Below is a small trained network, with its code and all its weights. Each question gives an input and a class and asks what happens when units are switched off, that is, made to give their printed mean instead of their output.

import numpy as np


def w(rows, s, z=0):
    codes = np.array(rows[::2]) - 128.0
    scale = np.full(codes.shape[1], s)
    scale[-1] = z or s
    return codes * scale


def f(y):
    return y / 2 * (1 + np.tanh(0.7978845608 * (y + 0.044715 * y**3)))


def log_softmax(a):
    a = a - a.max(-1, keepdims=True)
    return a - np.log(np.exp(a).sum(-1, keepdims=True))


def net(x, mask):
    res = np.array(x, float).reshape(1, 8) / 4 @ E
    y = f(res @ A[0][:, :-1].T + A[0][:, -1])
    res = res + np.where(mask, y, B[0][:, -1]) @ B[0][:, :-1]
    return log_softmax(res[-1] @ U[:, :-1].T + U[:, -1])


A, B = {}, {}
E = w([
[37,114,145,73,163,103,20],'x0',
[127,123,140,132,129,119,125],'x1',
[80,48,138,52,21,130,185],'x2',
[56,202,68,199,56,98,89],'x3',
[124,135,80,105,136,176,121],'x4',
[32,65,145,185,172,194,201],'x5',
[147,120,213,177,77,254,59],'x6',
[127,132,127,127,128,128,130],'x7',
],0.0065)
A[0] = w([
[148,116,148,157,66,219,69,85],'N1',
[95,129,109,96,182,107,71,127],'N2',
[145,208,135,159,215,109,127,44],'N3',
[61,141,156,67,174,110,71,161],'N4',
[51,209,90,166,43,84,113,140],'N5',
[185,80,159,81,135,127,150,20],'N6',
[194,116,135,131,114,156,206,142],'N7',
[90,37,125,55,87,131,82,212],'N8',
[171,88,174,73,200,139,143,82],'N9',
[89,162,28,77,137,60,173,182],'N10',
[178,154,118,227,110,136,215,116],'N11',
[81,84,89,90,53,143,144,83],'N12',
[155,172,131,193,235,138,100,54],'N13',
[137,177,237,156,84,214,95,70],'N14',
[122,183,78,155,67,126,84,100],'N15',
[28,158,172,147,171,152,204,82],'N16',
[63,153,158,125,124,86,70,137],'N17',
[32,138,192,81,144,116,60,170],'N18',
[149,154,108,166,221,149,73,83],'N19',
[198,95,186,21,188,143,164,196],'N20',
[26,145,198,179,180,155,190,131],'N21',
[67,91,171,110,170,97,57,195],'N22',
[61,108,138,192,183,105,6,162],'N23',
[210,164,31,105,111,187,77,217],'N24',
[147,175,179,199,230,95,98,78],'N25',
[215,73,183,122,189,132,164,129],'N26',
[66,118,116,188,226,222,173,63],'N27',
[122,90,183,44,243,139,75,157],'N28',
[80,150,130,207,63,83,137,198],'N29',
[180,106,51,57,137,128,166,252],'N30',
[86,131,255,90,13,49,172,158],'N31',
[212,200,158,62,100,80,104,88],'N32',
[161,99,164,177,90,195,66,86],'N33',
[132,110,177,159,103,161,73,87],'N34',
[97,114,118,142,170,54,176,150],'N35',
[166,172,143,59,105,121,79,221],'N36',
[63,143,79,242,51,84,96,84],'N37',
[133,61,214,49,182,118,129,67],'N38',
[62,52,82,194,180,174,169,176],'N39',
[111,147,145,124,121,172,94,237],'N40',
[147,218,48,150,94,163,61,234],'N41',
[112,83,106,55,56,141,144,106],'N42',
[144,106,165,165,85,192,76,95],'N43',
[196,153,106,74,87,127,93,144],'N44',
[83,80,127,106,86,137,160,44],'N45',
[203,149,147,187,96,135,192,165],'N46',
],0.0072,0.0044)
B[0] = w([
[166,101,83,73,221,64,190,180],'N1',
[109,94,134,144,113,69,178,159],'N2',
[56,129,168,22,181,127,173,155],'N3',
[151,88,98,183,69,115,191,186],'N4',
[140,91,109,105,187,202,71,191],'N5',
[89,137,107,69,115,157,99,145],'N6',
[113,159,98,146,50,160,134,191],'N7',
[88,174,134,176,140,148,180,220],'N8',
[73,90,66,95,145,183,57,180],'N9',
[207,108,110,118,234,119,159,212],'N10',
[98,122,81,152,37,129,146,192],'N11',
[81,227,187,67,142,168,132,158],'N12',
[3,188,225,24,125,157,162,174],'N13',
[173,106,89,71,214,67,186,190],'N14',
[77,110,145,117,139,149,66,154],'N15',
[177,79,198,80,135,54,50,171],'N16',
[142,90,77,137,94,170,150,161],'N17',
[154,170,73,176,89,100,196,201],'N18',
[7,219,203,82,114,133,179,168],'N19',
[124,122,115,159,166,212,54,253],'N20',
[140,35,190,170,86,83,55,201],'N21',
[136,145,67,224,54,124,190,203],'N22',
[86,124,105,159,111,159,159,207],'N23',
[124,128,226,191,102,104,154,192],'N24',
[50,216,196,40,145,187,206,179],'N25',
[114,140,60,122,107,209,86,210],'N26',
[103,76,208,122,87,72,85,203],'N27',
[160,95,76,165,62,221,107,226],'N28',
[142,157,121,152,168,228,80,185],'N29',
[141,101,139,203,193,146,149,221],'N30',
[60,166,209,137,209,191,173,208],'N31',
[94,47,182,127,76,49,82,173],'N32',
[170,71,96,60,189,74,206,176],'N33',
[117,73,84,90,178,82,166,153],'N34',
[192,104,124,145,213,54,141,180],'N35',
[188,78,196,185,131,74,137,191],'N36',
[146,94,44,43,179,237,44,179],'N37',
[117,190,84,98,130,184,94,193],'N38',
[152,79,188,205,111,42,90,227],'N39',
[185,77,125,186,155,143,154,191],'N40',
[131,97,166,162,129,183,131,212],'N41',
[26,187,236,85,181,167,167,172],'N42',
[178,90,86,70,214,59,175,171],'N43',
[103,86,209,151,81,92,84,164],'N44',
[69,183,205,59,121,92,108,143],'N45',
[108,126,42,169,57,149,183,197],'N46',
],0.0055,0.0066)
U = w([
[155,140,138,181,138,118,147,253],'0',
[61,208,192,63,128,116,167,73],'1',
[164,138,134,181,135,113,131,234],'2',
[205,89,67,65,197,29,172,22],'3',
[135,127,47,96,110,168,2,109],'4',
[161,84,212,170,71,33,54,18],'5',
[144,169,45,197,23,94,199,49],'6',
[162,152,125,163,121,100,134,168],'7',
],0.008,0.0046)

Each question gives the input, the list of numbers given to net, and the class t.
The units are the neurons (one row each of A and B). Each row of codes is followed by its name. A weight is (code - 128) times the scale printed after its matrix; where a second scale follows, it is the last column's (A, B and U).
mask holds one flag per neuron, in row order. A switched-off neuron (its flag False) gives its mean, the last column of its row in B, instead of its output. The means were averaged over made-up inputs and are rounded, as every weight is.
A unit's drop is (log p(t) with every unit on - log p(t) with that unit switched off) / (log p(t) with every unit on - log p(t) with every unit switched off).
The circuit of an input: a set's keep is (log p(t) with only the set's units on - log p(t) with every unit switched off) / (log p(t) with every unit on - log p(t) with every unit switched off). Starting from the 12 units with the biggest drops (on a tie, the unit counted first), units are removed one at a time, each time the one whose removal leaves the highest keep (on an exact tie, the one counted first), for as long as the keep stays at least 0.8.
units of the circuit, in order: the units of the circuit, biggest drop first
most important unit: the unit with the biggest drop
k most important neurons: the k neurons with the biggest drops, biggest first
drop of u: that unit's drop, to one decimal
input [-8,5,-5,-4,-3,-3,1,7], class 6: most important unit => N46
input [-1,8,8,8,-1,0,-6,1], class 1: units of the circuit, in order => (N31 N12)
input [7,7,-5,-7,-2,6,-4,0], class 4: 2 most important neurons => (N28 N9)
input [8,-1,-4,3,2,8,2,-7], class 5: units of the circuit, in order => (N21 N27)
input [-2,7,-1,8,0,-3,-3,-5], class 4: 2 most important neurons => (N37 N5)
input [-8,2,-3,3,3,-2,1,-5], class 6: units of the circuit, in order => (N46 N11)
input [-3,0,7,-1,7,-4,-5,3], class 1: units of the circuit, in order => (N42 N12)
input [-6,7,-6,-3,-1,6,7,2], class 3: 2 most important neurons => (N14 N33)
input [-3,6,6,5,2,-7,3,3], class 5: 3 most important neurons => (N44 N32 N36)
input [-7,-3,-2,5,-4,-4,-8,3], class 3: 2 most important neurons => (N10 N35)
input [-2,-5,-7,-3,0,-7,0,-1], class 1: 4 most important neurons => (N25 N13 N19 N3)
input [-5,-1,-6,2,-5,-5,0,3], class 1: units of the circuit, in order => (N25 N13 N3)
input [2,7,3,8,-6,7,-2,-7], class 4: 3 most important neurons => (N37 N5 N29)
input [5,1,-6,-3,1,6,5,0], class 1: units of the circuit, in order => (N13)
input [3,-7,7,-8,-4,-8,-2,5], class 4: 4 most important neurons => (N20 N38 N9 N28)
input [1,-1,3,6,5,1,-3,5], class 4: units of the circuit, in order => (N37 N5)
input [6,6,7,3,7,-2,8,-6], class 3: units of the circuit, in order => (N1 N43 N14)
input [-1,2,3,-8,5,-8,-7,7], class 4: units of the circuit, in order => (N20 N9)
input [5,-1,-4,8,6,7,-4,6], class 4: 2 most important neurons => (N37 N5)
input [-1,6,7,-3,1,-5,1,0], class 1: most important unit => N42
input [6,8,-7,-6,-1,2,8,4], class 3: units of the circuit, in order => (N14 N33)
input [7,-4,5,4,6,2,7,-2], class 3: units of the circuit, in order => (N1 N43 N14)
input [1,-3,-7,5,-2,8,4,3], class 5: 3 most important neurons => (N21 N27 N39)
input [-8,5,-6,-2,0,4,-1,-6], class 6: drop of N42 => 0.1
input [-4,-1,4,7,-6,-5,8,-3], class 3: drop of N40 => 0.0
input [-6,-6,-4,7,-4,-3,7,3], class 3: drop of N1 => 0.3
